The symbols move the nodes like this.
zr: φ>rh, κ>mg
ft: φ>bd, κ>zr
ls: φ>tp, κ>qn
ct: φ>fm, κ>nq
hr: φ>sq, κ>ld
jq: φ>rn, κ>fm
nq: φ>qn, κ>jd
jh: φ>ds, κ>sq
qg: φ>nt, κ>bd
lj: φ>fd, κ>rc
jd: φ>sd, κ>md
hn: φ>ns, κ>jn
hp: φ>cg, κ>cd
cd: φ>dm, κ>sn
fj: φ>nb, κ>ds
bg: φ>nq, κ>hn
dp: φ>md, κ>rn
nl: φ>zc, κ>ls
hs: φ>lj, κ>cl
fm: φ>jn, κ>dh
tm: φ>pj, κ>nt
qd: φ>fj, κ>jh
rp: φ>hr, κ>dj
fd: φ>gd, κ>hd
tl: φ>tz, κ>gn
bs: φ>tm, κ>zc
bd: φ>hs, κ>rh
hl: φ>dj, κ>nb
hg: φ>zr, κ>sb
rh: φ>cl, κ>hp
gd: φ>ll, κ>mf
ns: φ>zc, κ>zc
hz: φ>hl, κ>mt
dj: φ>gj, κ>gs
mj: φ>jq, κ>ct
lq: φ>hm, κ>qd
gn: φ>bt, κ>jn
rn: φ>tl, κ>sl
zd: φ>qg, κ>bd
rc: φ>rc, κ>ls
sl: φ>hz, κ>zf
dh: φ>ct, κ>bt
hm: φ>sn, κ>fj
tz: φ>nj, κ>mj
gs: φ>hn, κ>rn
zc: φ>bt, κ>qg
fr: φ>sn, κ>rc
sd: φ>ns, κ>tz
zf: φ>mt, κ>nj
ds: φ>ld, κ>rp
nj: φ>gs, κ>jq
sb: φ>mg, κ>gd
dn: φ>lq, κ>fz
qn: φ>qq, κ>sd
sn: φ>fd, κ>fd
gj: φ>sl, κ>sc
nt: φ>ls, κ>hs
qq: φ>dh, κ>ns
mg: φ>hp, κ>ll
sc: φ>zf, κ>nj
nb: φ>dn, κ>ld
sq: φ>jc, κ>sl
hd: φ>mf, κ>jh
jn: φ>gn, κ>qq
tp: φ>bs, κ>rh
ll: φ>cd, κ>hs
md: φ>nl, κ>bs
mt: φ>dj, κ>hn
dm: φ>sb, κ>fd
cg: φ>hg, κ>dm
fz: φ>qd, κ>sq
bt: φ>nq, κ>dp
cl: φ>rc, κ>cg
mf: φ>fr, κ>fd
pj: φ>hs, κ>bt
ld: φ>fz, κ>hr
jc: φ>sc, κ>gn

In the rows, zero is written as 560.

The rows follow the links: the fewer symbols apart two nodes are, the more alike their rows tend to be.

Each row is also shifted at random along 4 hidden directions that mean nothing.

Some nodes, each with a row of numbers:
fm	(450, 390, 544, 439, 580, 540, 623, 602, 604, 454, 482, 612, 551, 534, 505, 576, 500, 523, 507, 382, 498, 429, 703, 480, 671, 529, 572, 494, 594, 628, 672, 665, 523, 537, 563, 532, 682, 410, 583, 516, 535, 603, 684, 568, 508, 629, 642, 481, 576, 511, 522, 459, 460, 504, 538, 601, 516, 566)
bd	(522, 683, 614, 519, 627, 492, 676, 746, 572, 542, 567, 546, 540, 599, 593, 625, 584, 489, 511, 589, 548, 598, 464, 516, 580, 481, 493, 407, 649, 512, 621, 546, 492, 423, 488, 626, 532, 503, 555, 656, 564, 437, 506, 534, 547, 615, 533, 547, 584, 491, 543, 602, 557, 685, 628, 383, 480, 490)
mf	(595, 504, 564, 564, 461, 569, 582, 481, 488, 574, 514, 577, 626, 643, 618, 561, 486, 655, 580, 629, 630, 629, 541, 544, 512, 712, 688, 758, 536, 503, 574, 542, 580, 551, 505, 588, 491, 642, 520, 505, 427, 521, 671, 624, 708, 574, 601, 619, 549, 518, 457, 539, 480, 592, 404, 577, 575, 568)
ll	(721, 603, 561, 577, 512, 589, 622, 529, 566, 588, 533, 559, 637, 555, 566, 510, 532, 631, 544, 535, 581, 513, 557, 620, 541, 611, 735, 578, 679, 433, 661, 601, 599, 559, 482, 532, 443, 526, 428, 651, 494, 508, 662, 644, 652, 592, 438, 624, 493, 369, 492, 559, 535, 614, 473, 501, 613, 464)
gd	(626, 535, 555, 580, 450, 588, 593, 450, 527, 574, 501, 564, 630, 583, 577, 486, 501, 626, 559, 566, 602, 536, 592, 595, 522, 648, 749, 694, 593, 455, 603, 579, 594, 575, 498, 553, 465, 570, 467, 571, 436, 548, 680, 645, 696, 586, 509, 637, 481, 442, 480, 522, 513, 561, 401, 552, 603, 515)
ls	(371, 616, 553, 631, 580, 561, 414, 518, 567, 513, 484, 454, 545, 663, 529, 497, 594, 433, 626, 484, 539, 481, 501, 619, 539, 602, 478, 570, 561, 449, 617, 479, 548, 453, 533, 637, 528, 485, 606, 527, 636, 448, 455, 556, 563, 467, 607, 618, 523, 601, 733, 692, 541, 584, 521, 616, 556, 637)
sn	(697, 518, 592, 573, 488, 542, 546, 506, 438, 772, 589, 691, 584, 683, 693, 661, 523, 695, 602, 735, 568, 688, 497, 593, 383, 665, 584, 695, 497, 521, 514, 485, 544, 583, 463, 509, 454, 792, 618, 502, 406, 536, 591, 611, 609, 420, 634, 623, 560, 436, 304, 571, 551, 660, 495, 501, 579, 618)
qd	(416, 600, 546, 492, 509, 665, 562, 522, 506, 320, 743, 706, 624, 425, 630, 584, 470, 547, 642, 749, 517, 736, 544, 474, 529, 662, 490, 575, 486, 585, 568, 606, 651, 658, 688, 518, 661, 760, 358, 522, 684, 454, 605, 527, 690, 717, 530, 533, 615, 684, 556, 463, 561, 756, 567, 737, 700, 628)
dj	(627, 673, 599, 652, 573, 534, 554, 521, 485, 701, 568, 453, 526, 550, 520, 573, 674, 703, 573, 589, 610, 632, 504, 581, 577, 468, 594, 682, 411, 665, 364, 452, 583, 624, 556, 642, 559, 627, 583, 567, 546, 684, 512, 560, 572, 521, 485, 540, 575, 716, 601, 576, 649, 411, 582, 622, 562, 487)
rh	(845, 730, 608, 565, 595, 525, 634, 678, 535, 492, 592, 582, 595, 515, 596, 552, 592, 493, 585, 567, 495, 561, 525, 577, 586, 473, 529, 370, 565, 416, 645, 569, 587, 470, 431, 557, 521, 514, 534, 760, 602, 421, 509, 540, 590, 570, 410, 582, 563, 427, 569, 665, 557, 682, 627, 589, 588, 450)
bg	(457, 446, 609, 611, 589, 583, 446, 362, 562, 526, 450, 452, 541, 516, 468, 575, 548, 512, 618, 331, 522, 463, 653, 563, 608, 589, 621, 560, 599, 640, 620, 594, 558, 631, 579, 662, 624, 456, 514, 448, 652, 641, 595, 635, 452, 549, 562, 472, 483, 606, 679, 532, 528, 434, 533, 601, 537, 671)
cd	(697, 554, 553, 605, 508, 569, 589, 477, 573, 675, 544, 565, 601, 567, 564, 523, 541, 629, 542, 586, 591, 565, 545, 637, 459, 625, 711, 578, 631, 487, 601, 613, 570, 594, 468, 490, 474, 606, 480, 624, 492, 555, 633, 695, 598, 517, 483, 615, 487, 367, 436, 552, 549, 631, 494, 452, 624, 495)
mt	(764, 648, 605, 679, 605, 506, 554, 522, 487, 819, 523, 430, 498, 623, 520, 590, 699, 700, 550, 531, 586, 626, 482, 578, 549, 458, 588, 652, 432, 682, 370, 405, 529, 620, 529, 640, 527, 630, 664, 548, 526, 693, 483, 569, 492, 436, 546, 544, 555, 623, 552, 577, 654, 404, 619, 506, 519, 492)
dn	(617, 512, 469, 484, 489, 558, 533, 653, 625, 567, 721, 728, 543, 511, 683, 462, 553, 556, 499, 777, 600, 543, 632, 626, 472, 560, 480, 549, 601, 507, 444, 651, 564, 576, 681, 341, 505, 630, 659, 613, 541, 568, 468, 421, 546, 574, 602, 670, 617, 632, 511, 587, 630, 581, 622, 582, 600, 600)
bt	(512, 481, 613, 568, 612, 582, 512, 485, 542, 366, 448, 517, 551, 528, 498, 613, 508, 436, 644, 360, 461, 472, 617, 501, 654, 577, 506, 520, 527, 598, 728, 615, 587, 550, 543, 652, 709, 457, 530, 470, 688, 502, 597, 602, 522, 576, 613, 455, 544, 598, 685, 559, 447, 586, 564, 725, 558, 653)
zf	(663, 681, 525, 633, 576, 577, 624, 615, 549, 664, 543, 483, 564, 600, 460, 517, 652, 700, 529, 542, 576, 583, 472, 538, 651, 450, 504, 604, 351, 630, 445, 396, 583, 594, 528, 560, 624, 577, 616, 604, 527, 688, 570, 562, 627, 495, 553, 517, 592, 600, 558, 549, 578, 454, 536, 671, 588, 385)
sl	(668, 683, 511, 587, 570, 594, 629, 600, 604, 564, 555, 457, 571, 574, 427, 464, 600, 636, 502, 531, 626, 586, 456, 543, 659, 497, 565, 652, 491, 617, 411, 452, 588, 617, 642, 635, 627, 538, 522, 576, 545, 702, 608, 554, 663, 616, 538, 547, 628, 702, 656, 485, 613, 468, 524, 599, 563, 441)
nt	(494, 683, 528, 537, 594, 548, 541, 694, 636, 333, 509, 490, 580, 628, 526, 459, 529, 378, 555, 502, 593, 507, 441, 531, 635, 587, 494, 523, 703, 394, 674, 546, 514, 376, 603, 677, 519, 376, 518, 581, 637, 431, 517, 478, 644, 664, 587, 599, 647, 628, 741, 638, 518, 642, 535, 515, 480, 556)
fr	(460, 522, 464, 545, 425, 624, 562, 582, 590, 446, 492, 566, 645, 615, 560, 391, 497, 586, 555, 545, 670, 488, 563, 582, 604, 682, 643, 754, 573, 404, 595, 551, 593, 476, 574, 552, 468, 463, 530, 557, 410, 522, 686, 539, 805, 610, 602, 704, 582, 563, 568, 556, 460, 522, 313, 699, 604, 531)
nl	(618, 587, 511, 649, 554, 614, 368, 515, 605, 417, 510, 513, 586, 545, 516, 414, 571, 434, 666, 449, 518, 415, 587, 631, 601, 595, 439, 536, 545, 441, 653, 528, 620, 522, 569, 561, 566, 479, 612, 579, 702, 492, 457, 511, 568, 490, 558, 596, 529, 666, 804, 710, 513, 522, 519, 788, 620, 646)
hz	(860, 695, 564, 626, 566, 556, 587, 529, 559, 607, 564, 430, 564, 578, 487, 542, 615, 626, 562, 579, 640, 632, 443, 547, 570, 563, 610, 685, 545, 617, 438, 456, 574, 612, 641, 674, 563, 577, 467, 509, 613, 657, 556, 564, 621, 583, 523, 536, 599, 706, 642, 522, 634, 489, 525, 491, 534, 492)
mg	(777, 604, 614, 593, 555, 549, 598, 533, 504, 685, 566, 586, 573, 486, 601, 587, 605, 648, 579, 570, 512, 555, 599, 634, 517, 492, 638, 467, 537, 506, 579, 584, 595, 604, 410, 475, 497, 596, 519, 727, 547, 545, 554, 664, 508, 490, 393, 578, 463, 337, 455, 608, 577, 614, 601, 544, 620, 444)
sq	(607, 532, 549, 502, 521, 529, 608, 668, 506, 608, 642, 622, 519, 524, 729, 574, 631, 639, 552, 769, 637, 624, 658, 537, 535, 531, 584, 662, 527, 616, 373, 607, 562, 554, 632, 506, 475, 635, 696, 562, 448, 618, 505, 389, 517, 632, 536, 619, 634, 714, 519, 597, 644, 455, 623, 591, 523, 577)
qq	(286, 385, 628, 564, 617, 557, 511, 399, 530, 491, 429, 472, 521, 541, 492, 673, 501, 481, 577, 345, 530, 509, 652, 506, 584, 608, 617, 551, 649, 676, 690, 616, 518, 585, 580, 692, 646, 466, 489, 414, 636, 589, 641, 664, 435, 589, 599, 426, 538, 540, 606, 488, 519, 527, 558, 489, 495, 683)
jn	(620, 398, 629, 505, 621, 487, 603, 515, 542, 516, 426, 508, 508, 594, 530, 692, 521, 520, 533, 389, 541, 508, 612, 464, 609, 573, 649, 553, 683, 677, 664, 638, 492, 535, 551, 666, 660, 445, 565, 415, 545, 604, 685, 598, 445, 622, 649, 439, 567, 528, 538, 465, 520, 486, 583, 418, 394, 643)
lj	(476, 607, 532, 543, 503, 582, 595, 628, 518, 471, 494, 564, 626, 677, 584, 492, 511, 562, 592, 570, 623, 566, 488, 540, 590, 636, 638, 708, 546, 415, 622, 508, 575, 433, 488, 651, 495, 507, 512, 553, 438, 450, 670, 561, 797, 634, 611, 657, 581, 534, 567, 608, 465, 605, 355, 641, 528, 494)
cl	(490, 690, 590, 573, 574, 503, 620, 660, 533, 674, 546, 533, 592, 635, 585, 555, 593, 585, 532, 581, 574, 557, 485, 621, 542, 515, 580, 505, 560, 427, 606, 503, 523, 440, 418, 579, 435, 527, 571, 721, 479, 460, 527, 590, 593, 518, 473, 639, 539, 386, 516, 664, 548, 625, 551, 477, 558, 428)
jq	(607, 518, 521, 485, 601, 600, 684, 650, 601, 477, 520, 631, 579, 564, 415, 613, 495, 572, 528, 442, 461, 512, 535, 430, 681, 523, 458, 475, 461, 629, 625, 546, 547, 570, 528, 509, 752, 534, 556, 550, 575, 579, 670, 609, 614, 551, 638, 451, 594, 503, 497, 416, 443, 618, 547, 657, 569, 479)
nb	(413, 522, 444, 526, 498, 567, 525, 604, 652, 548, 696, 624, 534, 479, 642, 417, 584, 542, 467, 746, 678, 519, 648, 629, 509, 577, 559, 621, 652, 538, 426, 650, 571, 587, 716, 413, 448, 575, 604, 573, 518, 617, 494, 397, 538, 652, 536, 670, 589, 715, 587, 550, 680, 509, 596, 500, 604, 598)
fj	(568, 543, 532, 510, 505, 572, 546, 585, 544, 580, 716, 722, 548, 495, 710, 584, 538, 597, 579, 802, 560, 672, 558, 564, 453, 604, 512, 572, 545, 582, 450, 603, 571, 618, 647, 474, 534, 724, 577, 518, 590, 546, 495, 472, 537, 605, 587, 619, 594, 635, 466, 546, 640, 644, 642, 562, 586, 663)
tp	(452, 640, 444, 619, 552, 557, 421, 615, 708, 499, 512, 473, 549, 572, 474, 319, 598, 382, 537, 452, 587, 360, 545, 666, 600, 536, 505, 483, 658, 372, 623, 541, 567, 443, 570, 526, 477, 365, 610, 677, 636, 505, 422, 513, 561, 504, 526, 682, 537, 599, 804, 713, 567, 530, 529, 587, 585, 545)

Start, symbols taken left to right, then the node you end at.
Answer with the node's name.
(512, 514, 577, 487, 524, 537, 566, 576, 536, 516, 633, 564, 520, 454, 723, 528, 638, 597, 574, 703, 649, 573, 659, 538, 545, 541, 655, 661, 617, 595, 438, 659, 606, 570, 664, 557, 474, 552, 612, 546, 531, 588, 511, 408, 537, 681, 483, 605, 607, 733, 584, 605, 629, 446, 608, 590, 547, 608)
κ φ -> fz
(799, 518, 608, 642, 600, 569, 402, 389, 537, 527, 499, 519, 539, 575, 516, 623, 530, 469, 642, 441, 468, 533, 556, 581, 498, 635, 484, 514, 578, 586, 651, 550, 573, 611, 529, 638, 629, 601, 560, 436, 703, 526, 492, 633, 431, 442, 638, 488, 512, 555, 666, 574, 541, 591, 621, 608, 573, 750)
φ κ φ φ -> gs
(487, 623, 587, 560, 626, 508, 510, 664, 576, 431, 480, 509, 555, 638, 567, 568, 562, 425, 593, 489, 522, 506, 493, 542, 612, 562, 474, 481, 596, 449, 677, 531, 516, 398, 511, 665, 565, 426, 635, 596, 613, 432, 507, 500, 554, 561, 628, 568, 588, 571, 678, 678, 494, 623, 560, 576, 491, 613)
φ φ -> lj
(693, 576, 559, 459, 588, 521, 715, 675, 574, 498, 519, 525, 545, 592, 530, 606, 561, 636, 496, 545, 609, 593, 540, 424, 666, 507, 614, 646, 617, 684, 473, 570, 500, 542, 634, 658, 618, 487, 561, 470, 498, 646, 671, 486, 595, 698, 628, 497, 690, 660, 533, 427, 563, 443, 572, 449, 435, 524)
κ κ φ -> gn
(743, 487, 547, 490, 463, 584, 603, 522, 546, 493, 541, 584, 622, 634, 638, 545, 462, 588, 570, 657, 657, 622, 513, 531, 479, 744, 765, 762, 722, 502, 584, 631, 534, 545, 629, 630, 462, 573, 443, 424, 452, 531, 721, 548, 692, 710, 670, 630, 631, 595, 478, 498, 551, 602, 416, 422, 519, 628)
κ φ κ -> rp
(843, 685, 563, 545, 577, 564, 661, 630, 614, 445, 573, 570, 625, 459, 538, 493, 535, 496, 548, 515, 518, 519, 574, 569, 608, 499, 632, 410, 667, 455, 661, 667, 600, 543, 516, 522, 548, 454, 366, 730, 629, 473, 576, 602, 596, 679, 369, 565, 531, 424, 577, 558, 543, 660, 579, 524, 626, 439)
φ φ -> cl
(469, 544, 605, 505, 520, 572, 523, 551, 470, 567, 698, 621, 561, 460, 750, 618, 609, 621, 630, 768, 604, 712, 651, 551, 485, 572, 579, 635, 480, 650, 428, 626, 627, 613, 617, 540, 508, 693, 578, 527, 553, 553, 496, 451, 556, 635, 519, 598, 588, 695, 519, 606, 645, 550, 636, 645, 585, 623)
κ κ κ -> gs
(506, 737, 594, 547, 588, 544, 619, 730, 492, 443, 542, 532, 621, 612, 606, 585, 559, 537, 614, 564, 543, 604, 483, 505, 643, 538, 492, 510, 503, 429, 660, 504, 568, 392, 449, 641, 531, 496, 542, 671, 563, 366, 541, 532, 703, 603, 497, 601, 598, 493, 595, 678, 473, 657, 512, 643, 531, 443)
κ φ κ κ -> qn
(670, 638, 587, 602, 625, 496, 456, 658, 543, 585, 553, 510, 513, 685, 595, 607, 607, 448, 591, 565, 516, 564, 450, 576, 522, 526, 401, 494, 556, 461, 579, 460, 470, 399, 490, 625, 501, 545, 713, 601, 615, 424, 370, 483, 493, 429, 639, 606, 563, 582, 640, 740, 549, 646, 613, 528, 488, 638)
φ φ φ -> lj
(543, 486, 501, 476, 472, 581, 560, 670, 547, 523, 689, 682, 565, 501, 757, 464, 621, 637, 558, 758, 645, 539, 723, 581, 552, 551, 590, 664, 485, 521, 428, 652, 627, 546, 617, 408, 465, 636, 709, 614, 443, 540, 531, 374, 623, 612, 546, 704, 607, 679, 534, 658, 596, 471, 565, 751, 603, 587)
κ κ κ -> zf
(872, 593, 495, 608, 611, 547, 605, 601, 611, 700, 488, 478, 517, 653, 425, 544, 657, 625, 473, 473, 592, 528, 499, 549, 615, 456, 518, 605, 520, 658, 440, 453, 497, 576, 550, 588, 602, 527, 662, 546, 518, 727, 555, 569, 527, 461, 610, 521, 594, 603, 562, 492, 595, 415, 573, 513, 501, 482)
κ κ -> sl
(715, 404, 566, 444, 596, 542, 604, 611, 610, 419, 507, 635, 543, 547, 544, 613, 504, 496, 544, 404, 498, 424, 679, 491, 641, 533, 549, 487, 605, 604, 680, 668, 545, 533, 572, 509, 672, 426, 609, 503, 559, 555, 663, 551, 498, 593, 659, 485, 588, 487, 530, 490, 453, 533, 583, 605, 499, 626)
φ κ φ -> ct
(620, 379, 602, 490, 615, 518, 602, 517, 582, 445, 457, 579, 523, 569, 533, 675, 474, 470, 522, 398, 489, 479, 647, 474, 617, 581, 607, 512, 699, 628, 700, 677, 484, 539, 581, 616, 643, 422, 560, 445, 578, 563, 674, 592, 444, 627, 672, 435, 584, 481, 544, 455, 493, 543, 568, 449, 446, 679)
φ φ κ -> dh
(607, 448, 493, 540, 595, 536, 589, 649, 607, 702, 519, 644, 493, 604, 449, 581, 565, 642, 470, 456, 472, 435, 601, 552, 623, 441, 401, 439, 408, 623, 530, 504, 488, 541, 488, 394, 669, 571, 790, 588, 491, 649, 549, 589, 499, 373, 683, 495, 534, 434, 457, 539, 508, 491, 626, 626, 549, 505)
κ φ -> jq
